Below is a small trained network, with its code and all its weights. Each question gives an input and a class and asks what happens when units are switched off, that is, made to give their printed mean instead of their output.

import numpy as np


def w(rows, s, z=0):
    codes = np.array(rows[::2]) - 128.0
    scale = np.full(codes.shape[1], s)
    scale[-1] = z or s
    return codes * scale


def norm(h):
    return h / np.sqrt((h * h).mean(-1, keepdims=True) + 1e-5)


def f(y):
    return y / 2 * (1 + np.tanh(0.7978845608 * (y + 0.044715 * y**3)))


def log_softmax(a):
    a = a - a.max(-1, keepdims=True)
    return a - np.log(np.exp(a).sum(-1, keepdims=True))


def net(x, mask):
    res = np.array(x, float).reshape(1, 4) / 4 @ E
    u = 0
    for l in range(4):
        y = f(norm(res) @ A[l][:, :-1].T + A[l][:, -1])
        res = res + np.where(mask[u : u + 10], y, B[l][:, -1]) @ B[l][:, :-1]
        u += 10
    return log_softmax(norm(res)[-1] @ U[:, :-1].T + U[:, -1])


A, B = {}, {}
E = w([
[147,96,34,108,181,105],'x0',
[65,149,73,144,124,188],'x1',
[79,161,149,2,147,115],'x2',
[220,158,139,101,173,227],'x3',
],0.0092)
A[0] = w([
[138,94,72,116,159,119,9],'L0N1',
[90,66,110,128,94,86,133],'L0N2',
[202,96,184,108,138,59,80],'L0N3',
[139,181,189,150,181,179,91],'L0N4',
[74,209,79,174,151,164,72],'L0N5',
[169,100,114,193,110,135,109],'L0N6',
[114,150,148,101,153,120,99],'L0N7',
[39,161,90,158,159,190,74],'L0N8',
[121,197,255,162,72,129,15],'L0N9',
[189,131,92,106,187,158,110],'L0N10',
],0.011)
B[0] = w([
[160,123,36,100,177,78,110],'L0N1',
[216,237,148,125,82,128,234],'L0N2',
[136,2,166,78,67,133,200],'L0N3',
[154,180,105,125,72,103,207],'L0N4',
[131,53,167,81,97,124,176],'L0N5',
[86,151,192,112,206,133,206],'L0N6',
[110,151,150,125,127,138,128],'L0N7',
[154,8,142,67,35,122,205],'L0N8',
[23,170,110,167,39,244,196],'L0N9',
[162,199,143,123,66,88,253],'L0N10',
],0.0089,0.0036)
A[1] = w([
[133,81,117,249,139,140,73],'L1N1',
[187,139,192,123,59,138,110],'L1N2',
[127,154,116,138,61,129,38],'L1N3',
[149,129,65,114,124,99,36],'L1N4',
[66,159,159,22,163,121,47],'L1N5',
[55,135,105,172,100,23,42],'L1N6',
[120,26,177,99,128,168,2],'L1N7',
[118,132,66,125,94,218,104],'L1N8',
[114,105,65,60,206,74,115],'L1N9',
[223,79,2,102,219,40,45],'L1N10',
],0.0091,0.0044)
B[1] = w([
[139,104,204,166,190,153,162],'L1N1',
[105,136,54,53,169,133,253],'L1N2',
[143,133,66,126,143,109,144],'L1N3',
[125,129,163,167,83,140,127],'L1N4',
[106,113,181,146,209,130,180],'L1N5',
[214,182,170,100,95,65,166],'L1N6',
[112,109,2,77,148,118,148],'L1N7',
[184,97,118,36,128,105,177],'L1N8',
[76,153,206,148,95,164,166],'L1N9',
[51,161,156,168,28,253,211],'L1N10',
],0.0091,0.0051)
A[2] = w([
[169,32,186,118,80,125,66],'L2N1',
[90,124,105,157,124,79,3],'L2N2',
[70,158,103,167,105,186,44],'L2N3',
[96,103,127,167,102,74,83],'L2N4',
[120,187,145,141,103,179,83],'L2N5',
[135,50,173,107,85,110,7],'L2N6',
[104,164,38,79,123,118,152],'L2N7',
[36,123,116,161,66,5,63],'L2N8',
[114,116,174,143,195,123,93],'L2N9',
[108,121,147,142,226,149,122],'L2N10',
],0.011,0.0037)
B[2] = w([
[105,26,117,33,117,208,197],'L2N1',
[203,127,123,109,97,201,102],'L2N2',
[103,113,151,132,12,100,187],'L2N3',
[213,105,116,128,146,230,134],'L2N4',
[115,108,121,133,66,53,253],'L2N5',
[114,116,67,118,133,157,160],'L2N6',
[147,94,195,175,117,52,251],'L2N7',
[238,147,113,2,181,197,237],'L2N8',
[107,126,126,145,190,124,141],'L2N9',
[134,115,197,161,138,33,152],'L2N10',
],0.0082,0.0037)
A[3] = w([
[148,99,96,225,126,115,66],'L3N1',
[136,61,78,84,137,184,104],'L3N2',
[236,207,101,114,122,130,28],'L3N3',
[107,153,191,160,239,124,109],'L3N4',
[116,104,188,174,163,128,111],'L3N5',
[82,116,157,89,108,18,254],'L3N6',
[28,173,92,105,175,114,26],'L3N7',
[195,68,105,227,124,129,137],'L3N8',
[119,137,77,182,178,8,75],'L3N9',
[205,213,74,120,167,181,47],'L3N10',
],0.011,0.0047)
B[3] = w([
[83,176,155,83,134,182,128],'L3N1',
[101,37,48,132,175,111,197],'L3N2',
[210,136,134,134,157,35,210],'L3N3',
[116,133,142,192,233,172,167],'L3N4',
[104,178,120,100,162,160,140],'L3N5',
[159,80,78,254,154,163,254],'L3N6',
[203,126,195,76,135,203,125],'L3N7',
[110,144,225,18,181,166,150],'L3N8',
[92,49,41,163,63,160,136],'L3N9',
[184,166,142,113,78,4,174],'L3N10',
],0.0092,0.007)
U = w([
[244,182,140,110,116,37,196],'0',
[126,13,94,46,130,174,168],'1',
[97,176,152,156,17,199,174],'2',
[113,142,214,153,251,172,159],'3',
[101,100,33,249,134,92,194],'4',
[64,178,66,144,158,71,2],'5',
[89,170,75,132,153,96,7],'6',
[74,167,82,130,153,78,18],'7',
],0.019,0.0081)

Each question gives the input, the list of numbers given to net, and the class t.
The units are the neurons (one row each of A and B). Each row of codes is followed by its name. A weight is (code - 128) times the scale printed after its matrix; where a second scale follows, it is the last column's (A, B and U).
mask holds one flag per neuron, layer by layer. A switched-off neuron (its flag False) gives its mean, the last column of its row in B, instead of its output. The means were averaged over made-up inputs and are rounded, as every weight is.
A unit's drop is (log p(t) with every unit on - log p(t) with that unit switched off) / (log p(t) with every unit on - log p(t) with every unit switched off).
The circuit of an input: a set's keep is (log p(t) with only the set's units on - log p(t) with every unit switched off) / (log p(t) with every unit on - log p(t) with every unit switched off). Starting from the 12 units with the biggest drops (on a tie, the unit counted first), units are removed one at a time, each time the one whose removal leaves the highest keep (on an exact tie, the one counted first), for as long as the keep stays at least 0.8.
units of the circuit, in order: the units of the circuit, biggest drop first
top k neurons: the k neurons with the biggest drops, biggest first
top k neurons in layer l: the k neurons of layer l with the biggest drops, biggest first
drop when u is switched off: that unit's drop, to one decimal
input [-2,7,1,-6], class 1: top 2 neurons	(L0N8; L0N5)
input [8,-2,-3,-4], class 2: units of the circuit, in order	(L1N10)
input [-4,4,0,3], class 1: units of the circuit, in order	(L1N8; L0N2)
input [-4,3,8,6], class 3: top 2 neurons	(L1N5; L0N2)
input [-8,1,-3,-8], class 0: top 2 neurons	(L2N8; L1N10)
input [1,-4,-4,1], class 1: top 2 neurons	(L0N3; L2N1)
input [-7,-4,7,2], class 2: top 2 neurons	(L0N9; L0N6)
input [4,8,-6,7], class 1: top 2 neurons	(L0N2; L0N8)
input [7,-3,-2,-5], class 2: top 2 neurons	(L1N10; L0N10)
input [-4,1,5,1], class 3: top 4 neurons	(L1N5; L1N10; L0N10; L0N2)
input [5,4,-6,4], class 3: top 2 neurons	(L0N2; L0N6)
input [6,-5,5,3], class 2: top 3 neurons	(L1N10; L0N8; L1N9)
input [-1,5,-3,-5], class 0: top 4 neurons	(L0N2; L0N3; L2N8; L1N3)
input [-8,-5,-3,-3], class 2: units of the circuit, in order	(L0N9)
input [6,-2,6,0], class 2: top 2 neurons in layer 0	(L0N6; L0N9)
input [-1,0,-7,-7], class 0: top 2 neurons in layer 1	(L1N6; L1N5)
input [0,1,8,-8], class 0: top 2 neurons in layer 1	(L1N6; L1N1)
input [7,6,8,-8], class 0: top 2 neurons in layer 0	(L0N2; L0N6)
input [-8,8,-4,-4], class 1: top 2 neurons in layer 0	(L0N8; L0N5)
input [-2,6,2,-2], class 1: units of the circuit, in order	(L0N8)
input [-8,-3,4,1], class 2: drop when L0N9 is switched off	4.7
input [-8,-8,0,3], class 1: drop when L1N10 is switched off	0.2
